In the rows, zero is written as 128.
Each row is followed by its class.
[134 123 155 153 157 139 106 158 140 126 124 133 156 133 123 111 109 153
 140 141 161 123 137 132 155 137 123 145  99 116 127 140 117 132 116 104
 116 122 136  91 125 124  84] | <113>
[128 130 119 139 129 142 127 132 136 119 117 165 121 129 127 130 104 113
 102 139 155 111 152 150 156 111 135 142 122 135 130 122 132 133 111 133
 128 143 144 135 122 119 131] | <58>
[117 135 138  97 108 153 151 141 125 150 137  69 131 111  99 137 140 124
 150 110  99 146 138 100 101 129 122 132 154 128 119 122 140 116 131 136
 130 100 114 106 108 133 124] | <128>
[106 135 115 142 171 181 166  60 127 133 119 156 117  97 116 165  86  54
  92 147  60 116 155 194 116 108 115 145 108 134 206 128 123 142 128 116
 142 188  99 179 169  90  86] | <160>
[100 145 156 136 126 191 190 136 120 132 116 127 137 102  80 161  96  90
 156 166 113 155 191 133 126 102 104 159  83 114 155 108 139 147 103 141
 123 118 114  81  86 125 133] | <67>
[148  94 141  75 122 149 165 147 164 120 119  96 141 137  88 152 176 131
  76  89 172 148 122 106  96 131 160 138 118 147 119 132 142 107 131 156
 132 127 125  95 106 131  71] | <101>
[113 133 132 140 109 148 158 150 107 131 118 110 113 109 117 139 115 130
 125 145 149 141 151 100 115 108 141 148 122 116 122  94 145 140 103 161
 118 117 143  95  79 135 181] | <36>
[144 100 127  33  91 167 178 158 150 111 139  94 119 114  74 165 191 108
  68  86 162 157 150  94  81 144 193 137 162 168 124 135 160 105 109 195
 148 134 140 112  72 113 112] | <160>
[163  89 103  92 156 116 110 135 165 118 136 134 137 149 127 125 175 133
  68  87 127 128  94 150 127 153 161 101 133 152 131 158 118 104 142 133
 147 158 132 170 171 110  52] | <53>
[ 89 175 136 103  85 132 164 108 103 150 127  46 112 103 145 133 104 127
 184 128  63 150 130 107  80 117  95 133 159 108 129  91 134 137 141 136
 104  79 105 117 105 149 171] | <101>
[118 137 143 131 152 132 134 129 120 139 122 101 135 120 139 122 104 143
 157 120 109 147 116 113 110 130 114 134 111 112 132 115 125 129 139 120
 116 104 113 103 130 133 111] | <36>
[112 128 115  82 114 167 177 117 137 127 136  63 119  99 106 160 137  94
 122 111  41 151 127 143  82 129 120 123 141 133 177 108 140 120 134 151
 136 136 109 157 137 114 106] | <53>
[107 161 113 231 152  93  84 116  99 165 123 197 106 127 164 100  73 121
 150 186 145  90 164 159 190 101 112 127 121  97 106 131 113 158 111  99
 119 140 150 158 160 125 183] | <128>
[140 131 126  82 118 110 107 132 128 125 136 125 134 137 141 105 145 143
 121 105 141 126 104 105 121 152 145 116 150 141  91 150 119 117 133 125
 123 120 133 128 123 131 113] | <160>
[119  95 124 109 152 184 151 101 159 115 130  96 133 110  92 167 126 100
  94 110  44 127 118 184  95 135 112 124 119 145 211 120 115 126 140 121
 136 173  96 167 180  93  63] | <113>
[118 150 101 152 125  89 102 107 114 144 131 171 110 145 164 103 108 138
 153 146 110 114 127 146 156 133 119 103 143 121 112 131 103 149 131 109
 124 134 125 176 153 134 166] | <67>
[129 150 104  75  84  89 123 136 119 138 150  63 113 121 166  95 156 158
 161 102  97 150  94  92  94 158 137 106 193 128  96 123 128 113 140 144
 123  92 130 158 120 150 152] | <53>
[117 135 121 158 138 150 149 137 125 131 121 144 119 110 122 141 109  99
 102 159 126 126 164 155 147 107 130 141 104 113 148 114 137 143 103 143
 128 149 148 137 126 110 133] | <53>
[124 134  99 183 131  88  92 120 117 156 131 178 101 133 154 107 116 131
 115 152 149 103 146 142 166 119 140 112 153 121 100 135 122 141 120 122
 128 149 145 172 158 122 177] | <128>
[138 138 146 135 161 121  95 128 126 130 127 162 147 139 151 103 107 131
 134 132 148 119 126 127 153 137 123 133 108 124 104 160 109 129 131 101
 119 120 130 105 139 121  89] | <160>
[148 127 134 191 182 119  90 164 139 135 118 193 150 155 139 100 108 132
 108 160 194 104 148 151 195 117 139 137  78 110 104 160 124 138 108 112
 126 139 162 106 131 117  98] | <53>
[123 111 152 121 143 183 181 132 153 125 111 109 142 117  82 165 128 100
  94 124 133 142 150 142 112 105 124 155  83 129 155 120 142 126 129 142
 127 132 118  87 117 118  75] | <101>
[160 109 130 158 124  84  74 180 136 123 131 176 136 152 152  79 143 189
 111 144 252 111 135 100 171 151 175 135 138 126  61 158 119 129  98 135
 113 127 177 105 102 144 143] | <113>
[133 134 138 136 130 107 119 144 138 139 118 131 135 146 144 112 132 148
 120 126 182 123 122 107 142 123 138 137 117 119  91 136 126 133 130 123
 114 111 139  98 113 141 119] | <101>
[133 123 113  92 134 133 112 101 152 119 130 111 135 141 136 127 119 118
 125  89  74 123  96 151 122 136 105 111 147 149 150 129 119 117 155 102
 133 127 104 160 168 118  79] | <58>
[109 171 114 163 122  59  91 114  92 151 130 123 107 125 199  80  91 173
 186 141 120 131 102 101 128 136 113 117 156 100  94 108 111 144 137 111
 110  97 129 151 143 150 193] | <36>
[114 151 142 191 143 134 130 138 112 138 116 201 128 126 129 119  84 120
 150 187 173 125 182 140 179 107 121 151  84 103 114 132 119 161  99 121
 120 129 141 103 107 131 159] | <67>
[103 167 135 145 109 123 143 120 103 142 127 140 118 111 136 119  96 127
 180 163 120 143 162 120 137 123 109 136 126 109 115 115 120 149 117 128
 118 106 122 121 108 142 173] | <67>
[102 152 104 116  70 101 140 124  92 142 133  75  85 111 159 115 126 145
 162 126  98 147 115  82  84 128 134 120 192 122 112  85 131 137 122 154
 111 101 128 152  94 151 223] | <36>
[139 102 132  46 123 169 154 130 154 112 131  94 144 124  88 150 163 106
  85  83 111 142 115 117  96 146 152 121 133 157 138 138 138 109 133 142
 136 141 115 121 119 107  63] | <160>
[130 121 107  54 116 126 139 113 145 129 148  51 128 123 137 128 161 130
 136  73  32 153  80 130  72 160 121  98 172 146 148 131 118 102 164 134
 134 115 100 172 161 126  81] | <53>
[100 163 152 127 114 144 154 139  97 141 122  67 126  98 132 123  94 139
 184 138 101 154 134  88  97 119 102 148 126 102 124  91 134 138 125 133
 110  80 114  81  88 145 159] | <36>
[127 116 122 103 120 127 146 131 129 128 126  96 119 119 124 134 140 138
 116 103 118 149 110 104  93 137 144 121 139 134 131 106 134 124 134 146
 126 125 120 132 125 129 129] | <36>
[118 131 146  83 147 169 144 104 134 124 128  99 143 114 110 145 115  97
 132 111  62 137 123 137  97 134 105 130 120 136 158 136 116 120 142 117
 128 129  97 120 146 108  68] | <160>
[116 141 131 120 106 132 133 143 121 149 135  94 124 113 111 122 135 135
 144 122 123 138 139 101 124 127 126 128 151 121 107 119 140 126 126 129
 128 104 127 116 115 133 141] | <128>
[ 97 168 125 134  85 146 147 130 108 131 120 119 108 106 130 129  85 117
 157 154 125 126 162 122 136 101 116 155 142 116 126  90 147 145 100 140
 115 109 145 121  85 137 192] | <58>
[ 99 164 116 196 150 134 133 113 109 145 123 154 110 107 158 125  73  98
 142 180  91 115 163 175 155 100  99 140 105  96 155 116 123 155 113 120
 119 141 138 155 148 115 152] | <53>
[137 118 122  89  99 125 150 147 137 122 131 133 123 129 103 127 161 136
 119 122 168 151 139 103 119 143 161 125 141 144 102 130 129 126 115 158
 134 126 133 125  97 139 144] | <67>
[126 144 142 101 123 137 124 130 132 123 126 105 141 128 132 119 105 134
 156 113 111 136 125 119 124 130 105 139 136 131 124 124 127 120 133 115
 124  98 116 109 122 133 107] | <58>
[119 158 161  81 106 140 140 151 119 153 142  33 151 109 114 106 136 155
 203  97  93 166 120  68  94 146 102 137 156 117  97 128 129 106 149 111
 126  55  99  77 102 151  99] | <128>
[123 149 148 109  99 130 153 155 116 134 129 120 133 122 114 117 131 142
 169 143 159 159 156  86 127 135 131 141 128 122  94 122 134 133 111 142
 121  92 127  86  77 150 154] | <67>
[143 108 125  78 129 125 108 126 155 121 143  71 145 134 129 110 155 158
 132  79  86 137  76 126 101 173 127 102 159 146 142 138 111 111 157 104
 125 123 100 151 163 126  61] | <113>
[109 127 118 136 142 138 151 104 122 133 120 108 114 111 131 150 106 111
 121 124  76 132 123 140 102 120 116 122 123 124 168  97 122 138 136 132
 129 146 110 154 154 113 132] | <36>
[128 104 148  99 135 185 152 142 154 115 127  81 153 113  81 148 134 125
 112 109 106 143 131 138 105 140 125 138 115 137 170 121 133 123 126 124
 125 134 109 106 125 112  66] | <113>
[118 138 124 119 105 126 132 136 122 149 136  94 123 114 118 120 137 133
 145 119 119 136 132 102 119 130 128 125 159 125 107 121 135 124 130 128
 129 108 126 127 121 136 143] | <128>
[ 96 179 147 154 109 122 110 129  98 145 134  83 131 105 163  93  76 158
 216 157  87 135 128 114 126 136  85 139 145  95 125 109 116 147 126  96
  98  83 118 113 117 147 164] | <113>
[ 96 152 130 123 113 143 156 119 103 139 127  73 112 100 138 135 100 128
 168 130  65 148 123 114  90 118 102 132 142 112 145  90 129 136 135 137
 116 104 107 122 115 137 162] | <36>
[139 124 138 106 127 138 129 150 134 122 127 149 134 129 116 119 136 123
  98 128 179 126 139 112 134 134 156 138 119 134 103 146 131 128 110 139
 127 136 143 108 107 121 112] | <160>
[148  89 132 113 128 157 152 174 151 129 123 142 135 122  61 150 168 117
  59 116 201 140 166 113 136 120 181 141 117 143 113 139 155 117  99 164
 144 149 151 103  98 113 101] | <128>
[143 134 135 126 141 111 113 157 132 136 136 120 143 137 151  99 133 146
 144 126 145 138 123 114 140 142 133 131 125 120  96 149 118 116 130 127
 122 106 141 110 123 136 101] | <53>
[105 171 132 114  78 113 145 134  97 144 133 103 119 116 137 110 113 142
 197 150 120 151 147  88 121 132 115 129 155 112  97 109 128 144 115 136
 114  85 123 115  81 158 197] | <67>
[166  89 116 142 165 105  89 147 158 133 131 173 145 161 122 111 164 143
  77 108 189 102 117 131 163 141 161 116 125 145  93 176 112 109 133 115
 149 152 143 141 161 121  71] | <128>
[147  99 130 110 144 157 130 135 162 107 115 152 141 135  96 144 129 116
  74 108 160 123 137 145 147 121 143 139 106 149 144 132 137 119 118 132
 139 151 135 121 134 108  73] | <58>
[119 137 140 158 160 154 125 118 122 128 117 179 130 118 125 137  91  96
 104 160 139 109 156 154 156 109 122 147  87 119 142 141 121 145 108 116
 124 154 137 117 134 106 111] | <160>
[158  97 125  39 105  88 119 117 161 140 136  44 138 155 140 109 189 175
 124  50 136 149  65  76  68 170 141  96 184 157  88 139 117  89 168 132
 125  94 101 127 139 152  73] | <101>
[106 151 144  73 107 153 171 113 124 135 137  67 135 104 104 137 125 119
 191 114  56 175 127 113  86 142  98 126 133 128 146 112 125 129 145 125
 124  92  82 115 120 140 112] | <67>
[143 107 121 132 136 119 101 137 148 120 133 131 132 138 130 112 139 154
 112 121 141 116 113 139 133 150 143 118 141 137 135 141 115 125 125 120
 127 148 134 152 151 121 103] | <113>
[123 141 128 138 124 117 116 129 116 154 138 114 121 122 138 111 125 139
 154 127 115 127 136 119 128 130 119 125 155 122 102 137 119 120 136 121
 129 104 124 130 135 137 135] | <128>
[128 128 138 157 141 127 134 134 140 138 113 145 132 138 130 129 121 132
 105 139 177 121 140 132 146 111 134 142  97 119 114 131 131 136 124 127
 119 127 137 106 124 129 115] | <101>
[110 135 139 129 130 167 154 135 123 146 129  96 131 106  94 144 118 106
 141 134  96 134 155 127 119 110 111 143 124 120 140 119 138 128 123 129
 133 118 117 108 121 123 118] | <128>
[122 120 121  51 104 162 163 108 136 117 135  83 121 102 103 151 148  96
 107  96  77 148 118 122  77 142 139 121 156 153 147 125 135 116 137 149
 132 137 107 146 126 114 104] | <160>
[106 179 124 214 116 109 121 151  89 150 121 167 102 106 175 101  75 137
 150 204 172 110 184 136 177  98 121 151 111  90  98 114 123 156  88 138
 114 119 175 124  96 133 220] | <53>
[ 94 138 125 106 116 172 175 101 121 148 132  62 116  87  91 163 117  90
 147 121  34 143 148 138  86 115  99 128 145 127 171 101 139 126 136 135
 135 125  95 147 143 114 124] | <128>
[140 126 117  88  89 117 123 147 136 115 130 119 122 134 130 114 142 144
 118 110 162 129 122 100 127 136 152 131 165 147  96 124 135 116 117 149
 130 116 144 130 100 139 153] | <58>
[110 154 116 132 137 123 109  90 114 136 133 141 118 120 161 118  93 107
 137 134  70 107 119 156 131 130 103 114 138 123 139 134 107 140 139 102
 120 136 118 167 164 114 124] | <160>
[133 132 146 143 159 126 106 144 134 149 129 128 152 135 116 112 123 138
 137 119 141 125 133 120 155 131 118 129 110 116 105 146 126 123 135  98
 131 111 121 103 145 123  80] | <128>
[121 121 144 108 138 188 167 131 135 115 117 140 134 105  80 162 119  82
  78 136 136 132 161 140 124 113 141 151  91 134 157 125 145 136 103 142
 131 156 131 106 110  99  95] | <160>
[140 133 117 144 154  96  91 132 134 139 136 140 136 145 170  95 123 146
 139 127 124 119 112 139 150 143 126 115 132 119 107 154 109 122 140 113
 125 121 136 146 157 128 102] | <53>
[111 136 106 123 129 144 140  85 121 127 128 144 105 107 132 147 108  83
  97 137  80 112 134 163 115 121 124 121 136 137 163 123 122 141 125 129
 130 164 121 179 157 103 135] | <160>
[113 154 140 145 129 144 129 121 108 132 123 153 124 109 133 121  92 109
 134 159 138 121 155 130 143 119 123 144 113 114 122 129 129 144 110 125
 114 127 138 114 114 121 143] | <160>
[126 155 124  99 120  93  93 113 115 134 138 116 130 131 166  93 118 144
 157 112 107 125  97 107 122 152 120 110 157 127  95 143 113 127 142 106
 115 105 124 141 141 133 125] | <160>
[128 121 138 129 147 138 114 120 147 124 132 105 145 121 128 120 117 141
 136 116 100 129 112 148 122 149 110 123 122 128 156 132 113 129 141  99
 121 130 110 137 164 118  71] | <113>
[108 177 145 232 155 103  84 145  94 167 117 187 132 127 161  91  62 140
 169 191 182 100 176 123 203  97 102 152  99  79  83 136 125 159 102  88
 109 101 157  90 115 136 167] | <128>
[ 92 195 125 178 119  79  85 103  85 172 137 108 120 121 184  78  71 146
 226 156  72 120 125 114 140 120  71 122 162  89  92 125 110 145 143  80
 109  80 109 142 149 151 187] | <128>
[133 113 151 132 162 163 136 141 145 140 125 121 152 121  81 140 129 114
 115 117 129 139 148 135 137 122 124 137  99 129 136 142 133 119 132 116
 137 125 114  97 141 111  62] | <128>
[127 133 121  77 125 115 117  96 133 148 154  36 131 117 125 112 152 135
 177  71  28 155  82 115  93 158  97  95 183 137 133 133 121 100 180 101
 135  85  76 158 181 137  72] | <128>
